Below are the code and all the weights of a small trained network. Each question names an input and a class and asks about switching units off, where a switched-off unit gives its printed mean instead of its output.

import numpy as np


def w(rows, s, z=0):
    codes = np.array(rows[::2]) - 128.0
    scale = np.full(codes.shape[1], s)
    scale[-1] = z or s
    return codes * scale


def f(y):
    return np.maximum(y, 0)


def log_softmax(a):
    a = a - a.max(-1, keepdims=True)
    return a - np.log(np.exp(a).sum(-1, keepdims=True))


def net(x, mask):
    res = np.array(x, float).reshape(1, 7) / 4 @ E
    y = f(res @ A[0][:, :-1].T + A[0][:, -1])
    res = res + np.where(mask, y, B[0][:, -1]) @ B[0][:, :-1]
    return log_softmax(res[-1] @ U[:, :-1].T + U[:, -1])


A, B = {}, {}
E = w([
[38,108,114,109,168,164,225,121,151],'x0',
[177,171,147,115,178,166,85,171,203],'x1',
[112,95,197,165,144,57,116,115,179],'x2',
[110,144,110,22,102,105,2,72,128],'x3',
[121,197,166,43,51,124,157,230,118],'x4',
[136,126,89,74,67,219,113,97,176],'x5',
[107,83,230,186,128,138,127,125,158],'x6',
],0.0088)
A[0] = w([
[34,71,157,209,169,46,181,69,109,176],'n1',
[82,95,119,81,76,102,69,59,120,255],'n2',
[164,142,137,120,73,110,137,149,70,196],'n3',
[154,144,116,193,165,106,164,142,192,172],'n4',
[106,150,94,73,128,160,188,167,45,105],'n5',
[54,132,94,82,199,169,177,167,72,215],'n6',
[180,102,120,146,117,120,98,119,152,88],'n7',
[124,127,78,110,171,160,100,91,128,141],'n8',
[80,120,106,116,216,161,148,105,126,224],'n9',
[61,134,220,114,167,148,137,177,158,113],'n10',
[137,97,138,154,132,95,158,118,100,129],'n11',
[177,170,84,145,204,159,112,156,207,174],'n12',
[57,108,158,99,54,130,246,129,201,199],'n13',
[143,127,131,113,173,144,86,131,165,109],'n14',
[125,128,113,168,103,124,186,126,112,56],'n15',
],0.013,0.0028)
B[0] = w([
[41,151,250,195,193,55,107,148,44,253],'n1',
[85,118,70,113,87,193,61,81,192,208],'n2',
[176,149,43,151,108,91,105,214,163,186],'n3',
[134,74,141,93,201,135,105,93,135,199],'n4',
[178,150,165,112,51,127,204,113,35,207],'n5',
[127,169,191,184,73,154,216,108,167,204],'n6',
[84,155,138,44,114,136,129,165,75,162],'n7',
[108,142,108,168,71,108,107,115,207,171],'n8',
[104,165,44,142,145,98,147,132,224,187],'n9',
[129,104,104,114,96,150,48,81,209,196],'n10',
[99,119,113,151,110,102,110,108,84,168],'n11',
[194,77,211,110,105,134,98,91,103,203],'n12',
[31,168,140,49,143,145,115,235,143,227],'n13',
[156,117,105,135,80,137,109,108,132,169],'n14',
[153,125,30,113,200,124,165,159,82,169],'n15',
],0.014,0.016)
U = w([
[60,58,172,182,241,27,79,114,62,168],'0',
[71,106,120,73,223,162,237,161,88,3],'1',
[50,145,184,98,147,151,161,182,238,217],'2',
[223,89,191,33,73,164,133,168,87,133],'3',
[228,111,187,181,146,109,247,113,120,3],'4',
[54,153,71,148,28,120,140,16,59,54],'5',
[166,74,23,82,61,172,69,45,199,247],'6',
[142,178,73,161,89,50,207,208,1,127],'7',
],0.0069,0.0022)

Each question gives the input, the list of numbers given to net, and the class t.
The units are the neurons (one row each of A and B). Each row of codes is followed by its name. A weight is (code - 128) times the scale printed after its matrix; where a second scale follows, it is the last column's (A, B and U).
mask holds one flag per neuron, in row order. A switched-off neuron (its flag False) gives its mean, the last column of its row in B, instead of its output. The means were averaged over made-up inputs and are rounded, as every weight is.
A unit's drop is (log p(t) with every unit on - log p(t) with that unit switched off) / (log p(t) with every unit on - log p(t) with every unit switched off).
The circuit of an input: a set's keep is (log p(t) with only the set's units on - log p(t) with every unit switched off) / (log p(t) with every unit on - log p(t) with every unit switched off). Starting from the 12 units with the biggest drops (on a tie, the unit counted first), units are removed one at a time, each time the one whose removal leaves the highest keep (on an exact tie, the one counted first), for as long as the keep stays at least 0.8.
units of the circuit, in order: the units of the circuit, biggest drop first
unit that matters most: the unit with the biggest drop
top k neurons: the k neurons with the biggest drops, biggest first
drop when u is switched off: that unit's drop, to one decimal
input [0,-1,5,-5,0,2,-5], class 0: unit that matters most	n5
input [5,3,-4,-8,0,0,-3], class 1: top 2 neurons	(n13; n15)
input [2,3,-7,6,7,-3,-7], class 7: top 2 neurons	(n5; n3)
input [-3,3,0,-4,-4,5,4], class 3: top 3 neurons	(n1; n2; n10)
input [6,3,7,-6,7,-7,1], class 0: top 4 neurons	(n1; n4; n2; n11)
input [8,-3,-8,-8,6,-5,4], class 7: top 3 neurons	(n5; n15; n2)
input [4,0,-2,-3,1,7,-5], class 7: top 3 neurons	(n5; n2; n10)
input [5,2,-8,3,0,1,-1], class 5: units of the circuit, in order	(n5; n8)
input [7,-1,-2,-5,2,-6,0], class 1: top 3 neurons	(n15; n13; n6)
input [-8,-5,-5,-1,1,3,-7], class 6: top 3 neurons	(n1; n2; n13)
input [4,-4,-1,4,8,5,-4], class 3: top 4 neurons	(n5; n1; n2; n9)
input [-3,-4,7,-5,0,4,-8], class 7: top 2 neurons	(n1; n10)
input [5,-8,1,5,-6,7,1], class 2: units of the circuit, in order	(n5; n13)
input [1,7,-3,-3,7,4,-6], class 3: unit that matters most	n12
input [6,3,2,-8,-7,2,-8], class 0: drop when n4 is switched off	0.3
input [6,8,-2,8,-5,3,0], class 6: drop when n13 is switched off	0.0
input [6,5,-7,6,5,-2,0], class 3: drop when n1 is switched off	0.6
